B = ((170, 174, 71, 170, 90, 114, 169, 101, 67, 129, 108, 182, 122, 75, 151), (176, 163, 54, 170, 96, 118, 147, 96, 96, 131, 102, 176, 116, 63, 156), (173, 161, 74, 141, 119, 138, 142, 104, 144, 116, 102, 177, 129, 81, 103), (196, 115, 53, 137, 88, 149, 110, 60, 145, 101, 98, 127, 114, 67, 128), (160, 148, 84, 150, 73, 153, 142, 106, 79, 102, 104, 151, 105, 91, 138), (168, 143, 78, 147, 70, 153, 141, 110, 82, 95, 107, 148, 111, 84, 140), (170, 168, 50, 165, 106, 106, 138, 106, 91, 117, 105, 167, 107, 59, 151))
The entry just right of the largest entry is 115
Read off the first entry in reading order.
Answer: 170
The entry just right of the smallest entry -> 165
Read off the third smallest entry.
Answer: 54
The entry at the centre: 60
The entry just right of 81: 103
The entry just right of the centre entry -> 145
The entry just left of the centre entry -> 110
Read off the maximum.
Answer: 196
Read off the 2nd smallest entry.
Answer: 53
The smallest entry is 50
Read off the second entry in reading order.
Answer: 174

Questions about the grid below.
1) What is the entry in the top-left corner?
2) What is the entry in the bottom-right corner?
3) What is the bottom-left entry?
4) What is the 4th entry from the end, reading row by row?
5) What is the 3rd entry in reading order?
6) What is the fifth-last entry, reading row by row?
7) What is the fourth entry, reading row by row?
8) What is the last entry of the smallest entry's row?
146,128,146,127,116,133,111,126
146,147,131,127,133,133,111,126
146,147,128,118,116,128,101,135
161,122,140,127,116,133,111,126
146,147,140,127,116,133,128,111
128,147,140,127,116,133,111,118
158,147,140,127,128,128,128,128
196,147,128,127,116,128,111,126
128,128,140,120,123,134,126,126
128,147,128,127,116,128,111,126
128,147,140,128,116,133,111,126
128,175,112,124,124,142,111,103
1) 146
2) 103
3) 128
4) 124
5) 146
6) 124
7) 127
8) 135

102,142,177,156
110,141,198,155
101,142,179,157
105,141,173,155
100,143,188,157
104,141,175,156
104,142,195,156
107,141,197,156
100,143,185,157
101,143,191,157
102,142,193,157
107,140,171,154
101,142,182,157
Which number is the third entry, reading row by row?
Answer: 177
Which number is the fourth entry, reading row by row?
Answer: 156
The 1st entry, reading row by row -> 102
Which number is the third entry on the main diagonal?
Answer: 179
Which number is the second entry from the end, reading row by row?
Answer: 182
Which number is the last entry, reading row by row?
Answer: 157
Which number is the entry just left of 179?
Answer: 142
The maximum: 198
Which number is the entry directly above 171?
Answer: 193
The smallest entry in the last column is 154
The entry just left of the largest entry: 141
The entry directly above 185: 197
The entry in the bottom-left corner is 101
The third largest entry is 195
Which number is the entry directly above 193?
Answer: 191
The entry just right of the largest entry is 155

data =
[[127 129 144 104 131 144 123 126 128 118 124 136 122 140 130 123]
 [124 126 117 120 125 118 131 129 129 132 130 126 131 120 128 126]
 [134 130 146 112 127 135 131 134 125 152 138 135 103 132 123 144]
 [127 132 149  98 126 141 129 131 128 109 125 137 133 114 126 117]
 [118 125 112 112 123 119 128 130 130 117 133 123 121 134 129 136]
 [122 125 110 126 125 118 131 129 130 125 133 124 128 128 129 131]
 [129 127 121  58 128  79 120 128 127 178 121 126 133 181 126 124]
 [126 127 116 107 122  98 129 131 128 141 128 120 134 126 126 129]
 [123 125 137 106 127 150 123 126 129 107 131 130  99 142 133 130]
 [120 132 133 137 126 155 137 139 126 109 145 137 120 109 123 162]
 [127 126 116 147 132 123 127 124 128 147 126 126 137 133 129 130]
 [124 129 130 114 121 130 129 133 129  99 133 124 115 126 128 133]
 [125 126 117 135 129 133 134 129 129 126 132 132 136 122 127 127]]
Indices start at 0.
Find the bottom-left entry.
Answer: 125
The entry in row 1 and column 0: 124
Find the entry just right of the largest entry.
Answer: 126
Find the entry in row 0 and column 2.
Answer: 144
The entry directly below 146 -> 149
Find the entry directly below the smallest entry.
Answer: 107
Find the entry in row 2 and column 2.
Answer: 146
The entry in row 2 and column 0 is 134
Find the entry directly above the largest entry.
Answer: 128
The entry at row 1, column 2: 117
Find the top-left entry.
Answer: 127
The bottom-right entry: 127
Find the entry in the top-right corner.
Answer: 123
The entry at row 2, column 1: 130
The entry just right of the smallest entry: 128
Find the entry directly above the smallest entry.
Answer: 126
Find the entry at row 0, column 1.
Answer: 129
Find the entry just left of the smallest entry.
Answer: 121
Find the bottom entry of the column that holds the largest entry.
Answer: 122
Find the top entry of the column that holds the largest entry.
Answer: 140

W = 129,129,130,127,129,146,188,140
Find the entry just left of 140.
Answer: 188
The entry just left of the smallest entry is 130
